Here is a tiny trained network, its code and every weight. The questions are about switching its units off for an input and a class, where a switched-off unit gives its printed mean instead of its output.

import numpy as np


def w(rows, s, z=0):
    codes = np.array(rows[::2]) - 128.0
    scale = np.full(codes.shape[1], s)
    scale[-1] = z or s
    return codes * scale


def norm(h):
    return h / np.sqrt((h * h).mean(-1, keepdims=True) + 1e-5)


def f(y):
    return y / 2 * (1 + np.tanh(0.7978845608 * (y + 0.044715 * y**3)))


def log_softmax(a):
    a = a - a.max(-1, keepdims=True)
    return a - np.log(np.exp(a).sum(-1, keepdims=True))


def net(x, mask):
    res = np.array(x, float).reshape(1, 5) / 4 @ E
    u = 0
    for l in range(4):
        y = f(norm(res) @ A[l][:, :-1].T + A[l][:, -1])
        res = res + np.where(mask[u : u + 7], y, B[l][:, -1]) @ B[l][:, :-1]
        u += 7
    return log_softmax(norm(res)[-1] @ U[:, :-1].T + U[:, -1])


A, B = {}, {}
E = w([
[93,136,193,143,89,190,92,118,8,37],'x0',
[160,80,74,83,65,152,120,123,129,111],'x1',
[79,83,144,1,140,45,136,149,122,22],'x2',
[175,171,163,62,200,97,91,11,113,74],'x3',
[245,128,95,148,52,99,56,85,84,172],'x4',
],0.0086)
A[0] = w([
[137,151,202,255,161,148,114,160,124,158,99],'0.n0',
[207,167,130,173,11,151,45,46,118,40,3],'0.n1',
[209,137,110,148,28,145,57,20,2,103,29],'0.n2',
[91,108,151,101,73,223,201,223,56,138,18],'0.n3',
[118,131,69,204,123,188,174,101,146,240,64],'0.n4',
[230,79,155,168,67,143,87,116,133,90,32],'0.n5',
[40,58,178,161,28,219,188,218,82,101,33],'0.n6',
],0.0054,0.0051)
B[0] = w([
[87,46,61,112,146,152,197,92,58,239,198],'0.n0',
[87,81,159,53,43,125,67,67,150,171,194],'0.n1',
[131,63,183,74,134,183,25,81,85,170,252],'0.n2',
[85,44,117,149,118,152,165,155,144,132,180],'0.n3',
[28,201,184,93,75,123,166,68,200,185,206],'0.n4',
[98,53,123,48,39,135,113,92,166,118,143],'0.n5',
[104,2,151,120,111,253,139,166,166,89,248],'0.n6',
],0.0072,0.0039)
A[1] = w([
[200,177,110,148,86,174,62,126,40,100,4],'1.n0',
[99,123,162,176,114,165,167,204,89,76,88],'1.n1',
[116,76,100,126,148,143,132,120,152,147,115],'1.n2',
[140,103,43,77,96,40,142,166,154,176,49],'1.n3',
[130,104,130,63,88,32,184,125,194,99,87],'1.n4',
[25,181,167,74,167,99,144,127,82,1,7],'1.n5',
[95,174,114,159,93,204,112,187,181,141,168],'1.n6',
],0.0091,0.0038)
B[1] = w([
[95,118,66,3,88,52,63,135,85,201,176],'1.n0',
[120,75,99,86,141,226,118,151,157,43,219],'1.n1',
[73,147,106,160,126,59,98,146,109,74,178],'1.n2',
[150,173,210,211,148,104,15,210,184,102,229],'1.n3',
[182,64,169,156,157,173,98,164,104,113,238],'1.n4',
[156,2,83,66,197,28,243,50,96,160,254],'1.n5',
[18,116,136,127,63,86,139,128,158,95,236],'1.n6',
],0.0081,0.0051)
A[2] = w([
[120,208,106,76,180,87,130,94,234,73,114],'2.n0',
[211,206,83,150,200,136,139,19,69,192,107],'2.n1',
[227,158,93,126,120,74,31,242,222,65,9],'2.n2',
[106,107,31,79,223,3,196,120,24,78,4],'2.n3',
[137,120,100,42,70,83,70,100,205,73,60],'2.n4',
[99,184,109,187,71,171,161,111,28,216,89],'2.n5',
[179,122,145,40,23,176,64,99,101,164,35],'2.n6',
],0.006,0.0038)
B[2] = w([
[208,118,144,135,44,152,103,97,159,79,160],'2.n0',
[127,204,142,113,82,206,169,170,38,37,211],'2.n1',
[177,159,254,164,220,80,80,227,127,135,234],'2.n2',
[225,43,108,96,194,131,173,88,167,189,250],'2.n3',
[78,147,182,157,154,131,122,139,86,176,170],'2.n4',
[166,174,158,106,214,59,149,138,97,156,186],'2.n5',
[80,102,66,83,170,61,87,87,93,116,252],'2.n6',
],0.0083,0.0033)
A[3] = w([
[167,195,147,210,113,102,106,111,107,164,3],'3.n0',
[61,71,148,127,70,187,144,147,112,115,95],'3.n1',
[94,91,129,135,96,64,106,88,142,173,108],'3.n2',
[155,118,149,111,79,112,1,95,96,122,107],'3.n3',
[76,187,120,139,119,109,123,142,175,171,1],'3.n4',
[172,185,64,96,85,157,138,165,130,53,31],'3.n5',
[118,151,119,153,65,118,164,152,204,183,3],'3.n6',
],0.009,0.0032)
B[3] = w([
[68,57,110,143,106,199,184,117,104,65,161],'3.n0',
[135,158,68,102,94,159,111,196,112,88,249],'3.n1',
[139,177,119,93,128,91,142,64,111,113,185],'3.n2',
[108,204,57,44,109,122,14,148,108,164,254],'3.n3',
[152,107,101,176,97,60,154,92,102,183,154],'3.n4',
[160,150,110,130,69,110,142,129,153,43,115],'3.n5',
[195,95,48,122,150,41,169,70,255,159,173],'3.n6',
],0.0092,0.0057)
U = w([
[105,151,82,223,70,38,202,93,223,235,146],'0',
[138,155,91,33,67,103,6,66,31,194,245],'1',
[222,214,155,152,40,199,135,72,143,40,23],'2',
[92,213,208,219,135,193,200,85,13,179,2],'3',
[212,132,225,189,180,48,25,250,196,100,121],'4',
[196,3,174,72,237,85,232,65,112,114,127],'5',
[2,63,91,143,58,239,154,232,124,46,185],'6',
],0.013,0.0035)

Each question gives the input, the list of numbers given to net, and the class t.
The units are the neurons (one row each of A and B). Each row of codes is followed by its name. A weight is (code - 128) times the scale printed after its matrix; where a second scale follows, it is the last column's (A, B and U).
mask holds one flag per neuron, layer by layer. A switched-off neuron (its flag False) gives its mean, the last column of its row in B, instead of its output. The means were averaged over made-up inputs and are rounded, as every weight is.
A unit's drop is (log p(t) with every unit on - log p(t) with that unit switched off) / (log p(t) with every unit on - log p(t) with every unit switched off).
The circuit of an input: a set's keep is (log p(t) with only the set's units on - log p(t) with every unit switched off) / (log p(t) with every unit on - log p(t) with every unit switched off). Starting from the 12 units with the biggest drops (on a tie, the unit counted first), units are removed one at a time, each time the one whose removal leaves the highest keep (on an exact tie, the one counted first), for as long as the keep stays at least 0.8.
units of the circuit, in order: the units of the circuit, biggest drop first
unit that matters most: the unit with the biggest drop
top k neurons: the k neurons with the biggest drops, biggest first
top k neurons in layer l: the k neurons of layer l with the biggest drops, biggest first
drop when u is switched off: that unit's drop, to one decimal
input [-3,1,-1,-6,4], class 0: unit that matters most => 0.n4
input [-5,4,-1,-3,6], class 4: top 2 neurons => [1.n3; 2.n2]
input [-2,-2,0,-7,8], class 0: units of the circuit, in order => [0.n4; 3.n6]
input [-1,-3,6,2,5], class 5: top 4 neurons => [1.n5; 0.n0; 2.n3; 0.n1]
input [-3,-2,0,-7,8], class 0: top 3 neurons in layer 1 => [1.n1; 1.n4; 1.n6]
input [0,-1,4,-2,-8], class 5: top 2 neurons => [1.n5; 2.n3]
input [5,-7,-4,6,-3], class 5: top 3 neurons => [1.n5; 2.n3; 0.n2]
input [-3,-7,-8,-1,8], class 3: units of the circuit, in order => [2.n1; 3.n0]
input [-6,3,-6,2,5], class 0: top 4 neurons => [0.n4; 3.n6; 1.n0; 1.n4]
input [7,2,-7,6,-8], class 5: top 2 neurons => [1.n5; 0.n6]
input [3,-5,-5,-4,1], class 0: top 2 neurons in layer 1 => [1.n6; 1.n4]
input [-6,0,3,5,8], class 4: top 3 neurons => [2.n2; 1.n3; 1.n5]
input [4,-1,2,0,-4], class 5: top 2 neurons => [1.n5; 2.n3]
input [-3,4,-3,6,-1], class 2: top neuron => [2.n1]
input [-1,-3,-5,8,-6], class 2: top 2 neurons => [2.n1; 2.n0]
input [-8,-3,8,0,5], class 4: drop when 0.n3 is switched off => 0.0
input [-6,7,7,7,7], class 4: drop when 1.n3 is switched off => 0.5
input [5,-6,3,-1,-5], class 5: drop when 1.n5 is switched off => 2.5
